Here is a tiny trained network, its code and every weight. The questions are about switching its units off for an input and a class, where a switched-off unit gives its printed mean instead of its output.

import numpy as np


def w(rows, s, z=0):
    codes = np.array(rows[::2]) - 128.0
    scale = np.full(codes.shape[1], s)
    scale[-1] = z or s
    return codes * scale


def f(y):
    return np.maximum(y, 0)


def log_softmax(a):
    a = a - a.max(-1, keepdims=True)
    return a - np.log(np.exp(a).sum(-1, keepdims=True))


def net(x, mask):
    res = np.array(x, float).reshape(1, 4) / 4 @ E
    y = f(res @ A[0][:, :-1].T + A[0][:, -1])
    res = res + np.where(mask, y, B[0][:, -1]) @ B[0][:, :-1]
    return log_softmax(res[-1] @ U[:, :-1].T + U[:, -1])


A, B = {}, {}
E = w([
[129,254,217],'x0',
[19,203,50],'x1',
[27,40,232],'x2',
[136,112,207],'x3',
],0.0071)
A[0] = w([
[217,80,193,160],'neuron 1',
[151,223,123,110],'neuron 2',
[163,127,106,20],'neuron 3',
[143,98,39,64],'neuron 4',
[72,148,137,164],'neuron 5',
[141,140,116,2],'neuron 6',
[132,231,109,110],'neuron 7',
[121,148,41,78],'neuron 8',
[203,66,136,177],'neuron 9',
[142,204,71,83],'neuron 10',
[139,194,65,112],'neuron 11',
[118,120,11,108],'neuron 12',
[147,104,36,114],'neuron 13',
[80,137,83,90],'neuron 14',
[152,195,151,51],'neuron 15',
[157,245,124,83],'neuron 16',
[157,95,42,177],'neuron 17',
[141,199,126,106],'neuron 18',
[44,56,112,182],'neuron 19',
[190,93,58,146],'neuron 20',
[182,95,146,37],'neuron 21',
[116,121,127,2],'neuron 22',
],0.011,0.0081)
B[0] = w([
[213,65,145,255],'neuron 1',
[81,235,160,198],'neuron 2',
[40,237,164,130],'neuron 3',
[86,54,46,175],'neuron 4',
[75,108,211,194],'neuron 5',
[239,2,25,128],'neuron 6',
[107,247,160,208],'neuron 7',
[65,164,21,182],'neuron 8',
[207,21,146,240],'neuron 9',
[156,235,140,192],'neuron 10',
[108,199,114,202],'neuron 11',
[39,114,39,215],'neuron 12',
[74,58,62,199],'neuron 13',
[43,171,113,165],'neuron 14',
[122,203,164,154],'neuron 15',
[120,222,159,204],'neuron 16',
[78,39,57,233],'neuron 17',
[126,196,164,176],'neuron 18',
[71,22,203,252],'neuron 19',
[163,43,16,214],'neuron 20',
[216,188,128,148],'neuron 21',
[81,209,18,128],'neuron 22',
],0.0081,0.0079)
U = w([
[133,77,185,79],'0',
[120,176,87,2],'1',
[121,96,90,20],'2',
[123,243,188,186],'3',
[141,79,166,247],'4',
[45,126,197,144],'5',
[252,118,122,32],'6',
],0.011,0.0075)

Each question gives the input, the list of numbers given to net, and the class t.
The units are the neurons (one row each of A and B). Each row of codes is followed by its name. A weight is (code - 128) times the scale printed after its matrix; where a second scale follows, it is the last column's (A, B and U).
mask holds one flag per neuron, in row order. A switched-off neuron (its flag False) gives its mean, the last column of its row in B, instead of its output. The means were averaged over made-up inputs and are rounded, as every weight is.
A unit's drop is (log p(t) with every unit on - log p(t) with that unit switched off) / (log p(t) with every unit on - log p(t) with every unit switched off).
The circuit of an input: a set's keep is (log p(t) with only the set's units on - log p(t) with every unit switched off) / (log p(t) with every unit on - log p(t) with every unit switched off). Starting from the 12 units with the biggest drops (on a tie, the unit counted first), units are removed one at a time, each time the one whose removal leaves the highest keep (on an exact tie, the one counted first), for as long as the keep stays at least 0.8.
units of the circuit, in order: the units of the circuit, biggest drop first
k most important neurons: the k neurons with the biggest drops, biggest first
drop when u is switched off: that unit's drop, to one decimal
input [0,-1,-3,-8], class 1: units of the circuit, in order	neuron 19; neuron 1; neuron 8
input [-4,-6,-4,-5], class 2: units of the circuit, in order	neuron 17; neuron 20
input [-4,-7,4,8], class 6: units of the circuit, in order	neuron 1; neuron 21; neuron 9
input [-8,-5,-1,4], class 6: units of the circuit, in order	neuron 1; neuron 9; neuron 21
input [5,-8,5,5], class 6: 2 most important neurons	neuron 1; neuron 19
input [-2,3,-8,6], class 1: most important neuron	neuron 20
input [-7,-5,-4,6], class 6: drop when neuron 9 is switched off	0.1
input [5,-2,-4,2], class 3: drop when neuron 12 is switched off	0.0
input [-2,-7,4,6], class 6: drop when neuron 1 is switched off	0.3
input [-8,-5,-8,-3], class 2: drop when neuron 7 is switched off	0.0
